Below is a small trained network, with its code and all its weights. Each question gives an input and a class and asks what happens when units are switched off, that is, made to give their printed mean instead of their output.

import numpy as np


def w(rows, s, z=0):
    codes = np.array(rows[::2]) - 128.0
    scale = np.full(codes.shape[1], s)
    scale[-1] = z or s
    return codes * scale


def f(y):
    return np.maximum(y, 0)


def log_softmax(a):
    a = a - a.max(-1, keepdims=True)
    return a - np.log(np.exp(a).sum(-1, keepdims=True))


def net(x, mask):
    res = np.array(x, float).reshape(1, 6) / 4 @ E
    y = f(res @ A[0][:, :-1].T + A[0][:, -1])
    res = res + np.where(mask, y, B[0][:, -1]) @ B[0][:, :-1]
    return log_softmax(res[-1] @ U[:, :-1].T + U[:, -1])


A, B = {}, {}
E = w([
[142,155,132,49,95,87,65,138,147,55,157,120],'x0',
[183,109,110,147,89,127,133,6,143,105,86,132],'x1',
[128,128,132,128,125,127,128,128,124,127,126,129],'x2',
[129,128,133,130,127,132,126,128,127,126,128,130],'x3',
[61,119,195,128,114,85,132,113,214,157,104,112],'x4',
[126,128,123,129,130,125,127,129,130,127,125,130],'x5',
],0.015)
A[0] = w([
[85,144,209,78,88,82,115,175,199,94,144,46,90],'N1',
[56,167,208,59,128,70,94,223,197,135,186,147,90],'N2',
[88,92,142,221,174,191,193,146,148,218,116,150,228],'N3',
[89,91,205,171,90,87,132,92,200,169,96,104,62],'N4',
[92,145,130,134,195,151,142,212,47,188,180,113,46],'N5',
[68,84,220,172,93,86,154,67,193,174,79,88,4],'N6',
[183,106,140,113,60,111,125,6,209,77,79,156,5],'N7',
[115,167,125,123,198,131,135,213,122,158,141,154,174],'N8',
[174,71,108,213,140,199,207,65,73,155,91,129,114],'N9',
[248,100,61,229,119,197,203,78,57,150,115,149,133],'N10',
[40,145,202,83,103,66,70,188,167,107,155,34,85],'N11',
[222,159,54,111,166,164,91,202,2,50,198,156,79],'N12',
[194,169,108,66,42,102,20,97,131,14,168,129,33],'N13',
[69,155,139,130,189,197,159,247,78,168,186,143,95],'N14',
[218,80,48,167,112,171,145,79,73,134,123,129,134],'N15',
[59,90,146,186,147,171,182,147,149,161,143,111,32],'N16',
[59,109,210,177,93,56,153,86,215,175,44,71,188],'N17',
[120,87,160,113,116,90,136,75,192,162,107,107,99],'N18',
[134,136,125,161,107,150,159,110,86,119,103,97,89],'N19',
[56,90,161,227,197,166,223,151,113,239,76,158,68],'N20',
],0.0064,0.011)
B[0] = w([
[90,102,155,126,173,201,67,151,165,187,117,163,171],'N1',
[57,114,160,96,177,211,76,127,188,194,148,175,189],'N2',
[201,166,78,158,93,64,189,61,121,50,56,131,250],'N3',
[195,176,96,148,83,74,196,81,86,66,96,87,170],'N4',
[179,157,55,187,93,52,236,85,127,70,31,126,177],'N5',
[180,171,65,193,72,36,240,16,122,37,9,120,168],'N6',
[156,76,159,89,57,136,63,249,3,96,251,28,169],'N7',
[144,96,159,124,91,124,105,156,78,115,186,93,196],'N8',
[104,150,135,117,175,146,112,106,200,172,93,192,204],'N9',
[61,135,156,140,201,152,117,47,216,162,94,181,220],'N10',
[61,105,150,112,167,191,71,120,145,202,133,188,179],'N11',
[149,91,133,113,71,137,95,196,46,92,186,31,204],'N12',
[215,163,96,172,53,52,216,75,79,59,83,73,171],'N13',
[211,165,109,154,85,56,174,61,97,63,75,70,204],'N14',
[94,125,143,126,183,125,147,85,181,155,55,158,189],'N15',
[97,96,125,66,120,190,63,172,95,132,191,101,151],'N16',
[114,109,160,87,110,184,54,216,88,136,200,83,230],'N17',
[167,160,85,131,92,91,175,151,68,106,142,99,163],'N18',
[115,145,156,115,150,124,111,101,160,133,129,154,140],'N19',
[144,83,146,73,65,137,40,254,17,138,249,22,213],'N20',
],0.007,0.018)
U = w([
[178,143,86,170,110,92,194,67,116,79,52,120,252],'0',
[127,111,132,108,106,141,87,237,82,124,249,88,50],'1',
[44,125,138,137,227,172,113,105,213,223,100,244,74],'2',
],0.011,0.0029)

Each question gives the input, the list of numbers given to net, and the class t.
The units are the neurons (one row each of A and B). Each row of codes is followed by its name. A weight is (code - 128) times the scale printed after its matrix; where a second scale follows, it is the last column's (A, B and U).
mask holds one flag per neuron, in row order. A switched-off neuron (its flag False) gives its mean, the last column of its row in B, instead of its output. The means were averaged over made-up inputs and are rounded, as every weight is.
A unit's drop is (log p(t) with every unit on - log p(t) with that unit switched off) / (log p(t) with every unit on - log p(t) with every unit switched off).
The circuit of an input: a set's keep is (log p(t) with only the set's units on - log p(t) with every unit switched off) / (log p(t) with every unit on - log p(t) with every unit switched off). Starting from the 12 units with the biggest drops (on a tie, the unit counted first), units are removed one at a time, each time the one whose removal leaves the highest keep (on an exact tie, the one counted first), for as long as the keep stays at least 0.8.
units of the circuit, in order: the units of the circuit, biggest drop first
unit that matters most: the unit with the biggest drop
top k neurons: the k neurons with the biggest drops, biggest first
drop of u: that unit's drop, to one decimal
input [-3,0,1,3,4,6], class 1: units of the circuit, in order	(N17)
input [1,1,-3,-2,7,-6], class 1: top 3 neurons	(N17; N10; N14)
input [8,1,0,4,-3,1], class 0: top 3 neurons	(N13; N20; N17)
input [5,0,1,-7,4,8], class 2: top 2 neurons	(N20; N12)
input [-3,-8,-4,3,-4,1], class 0: top 3 neurons	(N5; N14; N17)
input [-8,-7,-4,-4,-3,1], class 0: top 3 neurons	(N5; N3; N14)
input [6,1,-8,8,-3,4], class 0: top 3 neurons	(N13; N20; N17)
input [-4,-8,5,-5,-1,-8], class 0: top 2 neurons	(N5; N14)
input [3,5,3,-4,2,-7], class 1: top 2 neurons	(N7; N3)
input [3,7,1,6,6,6], class 1: top 3 neurons	(N7; N17; N3)
input [-2,-7,-5,-2,-5,7], class 0: top 3 neurons	(N5; N14; N17)
input [0,-3,5,0,-1,-6], class 0: top 3 neurons	(N20; N17; N7)
input [-8,0,-3,-6,7,-7], class 1: top 3 neurons	(N20; N17; N16)
input [7,5,-5,7,1,5], class 1: top 2 neurons	(N7; N3)
input [3,2,-6,-6,2,4], class 1: units of the circuit, in order	(N3)
input [-8,-4,1,-3,6,8], class 1: top 3 neurons	(N20; N17; N16)
input [-7,1,-4,-4,-4,7], class 2: top 2 neurons	(N10; N9)
input [-6,0,7,-5,6,0], class 1: drop of N15	0.1
input [1,-2,0,-7,7,-8], class 2: drop of N20	0.4
input [1,3,2,8,1,-5], class 1: unit that matters most	N3
input [0,1,-6,-4,-7,4], class 2: drop of N3	0.3
